Here is a tiny trained network, its code and every weight. The questions are about switching its units off for an input and a target symbol, where a switched-off unit gives its printed mean instead of its output.

import numpy as np


def w(rows, s, z=0):
    codes = np.array(rows[::2]) - 128.0
    scale = np.full(codes.shape[1], s)
    scale[-1] = z or s
    return codes * scale


def norm(h):
    return h / np.sqrt((h * h).mean(-1, keepdims=True) + 1e-5)


def f(y):
    return np.maximum(y, 0)


def softmax(a):
    e = np.exp(a - a.max(-1, keepdims=True))
    return e / e.sum(-1, keepdims=True)


def log_softmax(a):
    a = a - a.max(-1, keepdims=True)
    return a - np.log(np.exp(a).sum(-1, keepdims=True))


def net(x, mask):
    ids = ['βδεζθλμξπστψ'.index(c) for c in x.split()]
    T = len(ids)
    res = E[ids] + P[:T]
    u = 0
    for l in range(2):
        r = norm(res)
        for j in range(3):
            rows = slice(2 * j, 2 * j + 2)
            q, k, v = (r @ M[l][rows].T for M in (Q, K, V))
            z = softmax(np.where(np.tri(T) > 0, q @ k.T / 2**0.5, -1e9)) @ v
            o = O[l][rows]
            res = res + np.where(mask[u + j], z, o[:, -1]) @ o[:, :-1]
        u += 3
        y = f(norm(res) @ A[l][:, :-1].T + A[l][:, -1])
        res = res + np.where(mask[u : u + 16], y, B[l][:, -1]) @ B[l][:, :-1]
        u += 16
    return log_softmax(norm(res)[-1] @ U[:, :-1].T + U[:, -1])


Q, K, V, O, A, B = {}, {}, {}, {}, {}, {}
E = w([
[149,74,155,159],'β',
[133,162,247,141],'δ',
[145,93,131,136],'ε',
[140,3,59,89],'ζ',
[97,41,130,140],'θ',
[234,98,163,129],'λ',
[149,59,98,125],'μ',
[68,154,113,94],'ξ',
[70,169,131,119],'π',
[33,149,127,128],'σ',
[104,142,140,121],'τ',
[107,115,123,117],'ψ',
],0.00061)
P = w([
[126,122,104,188],'0',
[115,118,136,39],'1',
[103,92,232,143],'2',
[153,209,102,149],'3',
[99,114,111,24],'4',
[135,124,254,121],'5',
[152,210,114,149],'6',
],0.00087)
Q[0] = w([
[144,142,137,93],'L0H0',
[105,113,119,163],'L0H0',
[136,149,135,215],'L0H1',
[54,113,97,2],'L0H1',
[120,167,111,46],'L0H2',
[148,82,153,230],'L0H2',
],0.0045)
K[0] = w([
[107,107,76,191],'L0H0',
[156,152,178,61],'L0H0',
[17,98,137,190],'L0H1',
[252,138,157,87],'L0H1',
[198,176,179,192],'L0H2',
[49,78,87,64],'L0H2',
],0.0034)
V[0] = w([
[128,205,169,171],'L0H0',
[172,119,106,167],'L0H0',
[71,133,63,42],'L0H1',
[54,65,71,90],'L0H1',
[135,136,113,121],'L0H2',
[143,82,255,139],'L0H2',
],0.00096)
O[0] = w([
[129,194,156,245,124],'L0H0',
[97,63,131,152,85],'L0H0',
[2,74,107,199,130],'L0H1',
[33,35,131,115,217],'L0H1',
[136,129,118,121,97],'L0H2',
[114,144,248,58,253],'L0H2',
],0.00079,0.00021)
A[0] = w([
[195,169,192,111,130],'L0N0',
[65,102,148,167,112],'L0N1',
[220,146,146,135,3],'L0N2',
[82,170,210,233,89],'L0N3',
[140,14,32,145,194],'L0N4',
[29,169,128,108,157],'L0N5',
[104,209,49,74,106],'L0N6',
[97,185,86,98,97],'L0N7',
[183,184,202,88,61],'L0N8',
[207,117,118,93,48],'L0N9',
[215,108,177,151,142],'L0N10',
[89,65,213,146,98],'L0N11',
[205,198,69,127,82],'L0N12',
[4,181,158,96,217],'L0N13',
[105,143,37,167,162],'L0N14',
[87,169,151,140,63],'L0N15',
],0.0012,0.00055)
B[0] = w([
[59,96,78,87,197],'L0N0',
[178,147,165,134,160],'L0N1',
[61,48,165,93,142],'L0N2',
[210,145,36,32,212],'L0N3',
[82,216,213,109,192],'L0N4',
[192,42,117,150,196],'L0N5',
[169,84,203,154,183],'L0N6',
[163,105,156,151,160],'L0N7',
[50,97,69,69,186],'L0N8',
[68,198,116,184,139],'L0N9',
[76,132,37,123,179],'L0N10',
[206,128,183,74,202],'L0N11',
[92,156,232,98,176],'L0N12',
[213,2,105,136,254],'L0N13',
[155,224,157,106,176],'L0N14',
[133,79,109,87,147],'L0N15',
],0.00098,0.00093)
Q[1] = w([
[71,3,138,58],'L1H0',
[173,249,118,159],'L1H0',
[59,18,163,103],'L1H1',
[51,64,120,97],'L1H1',
[167,119,151,85],'L1H2',
[165,133,134,125],'L1H2',
],0.0049)
K[1] = w([
[152,157,213,4],'L1H0',
[120,111,64,253],'L1H0',
[182,160,162,28],'L1H1',
[151,137,179,31],'L1H1',
[125,107,137,95],'L1H2',
[125,109,150,122],'L1H2',
],0.0047)
V[1] = w([
[194,21,121,127],'L1H0',
[232,130,114,102],'L1H0',
[134,139,3,152],'L1H1',
[79,85,107,186],'L1H1',
[121,184,62,139],'L1H2',
[118,96,86,175],'L1H2',
],0.0021)
O[1] = w([
[54,224,58,249,250],'L1H0',
[176,175,7,135,155],'L1H0',
[22,182,105,30,3],'L1H1',
[42,85,160,124,97],'L1H1',
[202,182,178,163,5],'L1H2',
[214,146,110,67,76],'L1H2',
],0.0015,0.00059)
A[1] = w([
[136,165,192,126,86],'L1N0',
[66,168,109,104,91],'L1N1',
[95,90,163,160,149],'L1N2',
[183,106,129,241,181],'L1N3',
[110,179,109,170,108],'L1N4',
[153,84,181,110,74],'L1N5',
[98,76,123,161,94],'L1N6',
[180,134,128,159,12],'L1N7',
[84,111,189,115,74],'L1N8',
[110,86,234,249,32],'L1N9',
[156,172,139,83,132],'L1N10',
[184,126,90,120,133],'L1N11',
[113,97,179,143,97],'L1N12',
[98,219,100,146,116],'L1N13',
[93,143,97,72,134],'L1N14',
[67,91,116,91,167],'L1N15',
],0.002,0.0011)
B[1] = w([
[113,87,74,168,173],'L1N0',
[131,93,170,88,174],'L1N1',
[156,108,59,125,218],'L1N2',
[96,186,211,167,242],'L1N3',
[86,91,137,153,160],'L1N4',
[153,59,130,122,204],'L1N5',
[74,131,73,142,171],'L1N6',
[185,250,215,152,133],'L1N7',
[158,193,116,128,187],'L1N8',
[230,35,234,167,254],'L1N9',
[122,100,60,141,190],'L1N10',
[126,183,144,128,174],'L1N11',
[165,107,82,126,194],'L1N12',
[109,24,95,111,194],'L1N13',
[135,139,170,168,209],'L1N14',
[143,186,153,167,242],'L1N15',
],0.0017,0.00095)
U = w([
[197,27,253,245,195],'β',
[245,23,187,44,186],'δ',
[226,241,184,196,140],'ε',
[74,77,72,20,148],'ζ',
[78,20,49,121,72],'θ',
[245,231,8,36,214],'λ',
[67,234,239,49,120],'μ',
[70,186,201,57,60],'ξ',
[74,147,97,221,40],'π',
[25,85,103,152,150],'σ',
[115,211,36,247,102],'τ',
[55,120,130,146,7],'ψ',
],0.0055,0.002)

Each question gives the input, a string of symbols that net reads in full, and the target symbol t.
The units are the heads (2 rows each of Q, K, V and O) and the neurons (one row each of A and B). Each row of codes is followed by its name. A weight is (code - 128) times the scale printed after its matrix; where a second scale follows, it is the last column's (O, A, B and U).
mask holds one flag per unit, layer by layer, with each layer's heads first. A switched-off unit (its flag False) gives its mean, the last column of its rows in O or B, instead of its output. The means were averaged over made-up inputs and are rounded, as every weight is.
A unit's drop is (log p(t) with every unit on - log p(t) with that unit switched off) / (log p(t) with every unit on - log p(t) with every unit switched off).
The circuit of an input: a set's keep is (log p(t) with only the set's units on - log p(t) with every unit switched off) / (log p(t) with every unit on - log p(t) with every unit switched off). Starting from the 12 units with the biggest drops (on a tie, the unit counted first), units are removed one at a time, each time the one whose removal leaves the highest keep (on an exact tie, the one counted first), for as long as the keep stays at least 0.8.
circuit, biggest first: the units of the circuit, biggest drop first
unit that matters most: the unit with the biggest drop
top k neurons: the k neurons with the biggest drops, biggest first
k most important neurons of layer l: the k neurons of layer l with the biggest drops, biggest first
which heads matter: for each layer, one digit per head in row order, 1 if its drop is at least 0.15 and else 0, layers parted by /
input ψ λ μ π, target δ: circuit, biggest first -> [L1H0; L0N4; L0N13; L0N14]
input λ λ λ ξ ξ, target λ: circuit, biggest first -> [L1H1; L1H0; L0H1]
input ψ σ δ ψ π ξ β, target δ: which heads matter -> 000 / 100
input θ π ζ τ, target β: unit that matters most -> L0N4
input ξ θ β ε θ ξ σ, target μ: 2 most important neurons of layer 1 -> [L1N9; L1N1]
input β ξ ε σ λ, target λ: 2 most important neurons of layer 1 -> [L1N9; L1N3]
input τ β ψ β π π π, target λ: 2 most important neurons of layer 0 -> [L0N14; L0N13]
input ξ ε τ ξ τ θ δ, target μ: top 2 neurons -> [L0N4; L1N9]
input ξ λ τ τ β τ β, target μ: which heads matter -> 001 / 110
input ξ ξ δ ζ, target μ: which heads matter -> 001 / 110
input β ε λ ε ξ, target λ: 4 most important neurons of layer 1 -> [L1N9; L1N15; L1N13; L1N3]
input δ τ τ μ λ, target λ: which heads matter -> 000 / 110
input ψ ξ λ π ξ λ ε, target δ: top 3 neurons -> [L0N4; L0N13; L0N14]
input ξ δ λ β β ζ δ, target μ: top 2 neurons -> [L1N9; L0N4]
input δ σ λ ζ, target ε: unit that matters most -> L1H1
input τ λ δ ξ β σ δ, target λ: 3 most important neurons of layer 1 -> [L1N9; L1N10; L1N3]
input ξ ψ τ μ θ ξ σ, target μ: top 3 neurons -> [L0N4; L1N9; L0N14]
input τ ξ θ ε, target λ: 2 most important neurons of layer 0 -> [L0N14; L0N13]
input λ ξ π ζ, target τ: which heads matter -> 010 / 100
input τ λ τ δ ξ ζ τ, target λ: top neuron -> [L0N14]
input τ μ ξ μ τ σ σ, target λ: 3 most important neurons of layer 0 -> [L0N13; L0N3; L0N14]
input τ ξ δ μ, target λ: top 3 neurons -> [L0N14; L1N9; L0N13]
input δ τ τ λ ε, target λ: top 3 neurons -> [L1N9; L0N4; L1N11]
input τ ψ ξ π, target λ: top 3 neurons -> [L0N14; L0N13; L1N9]
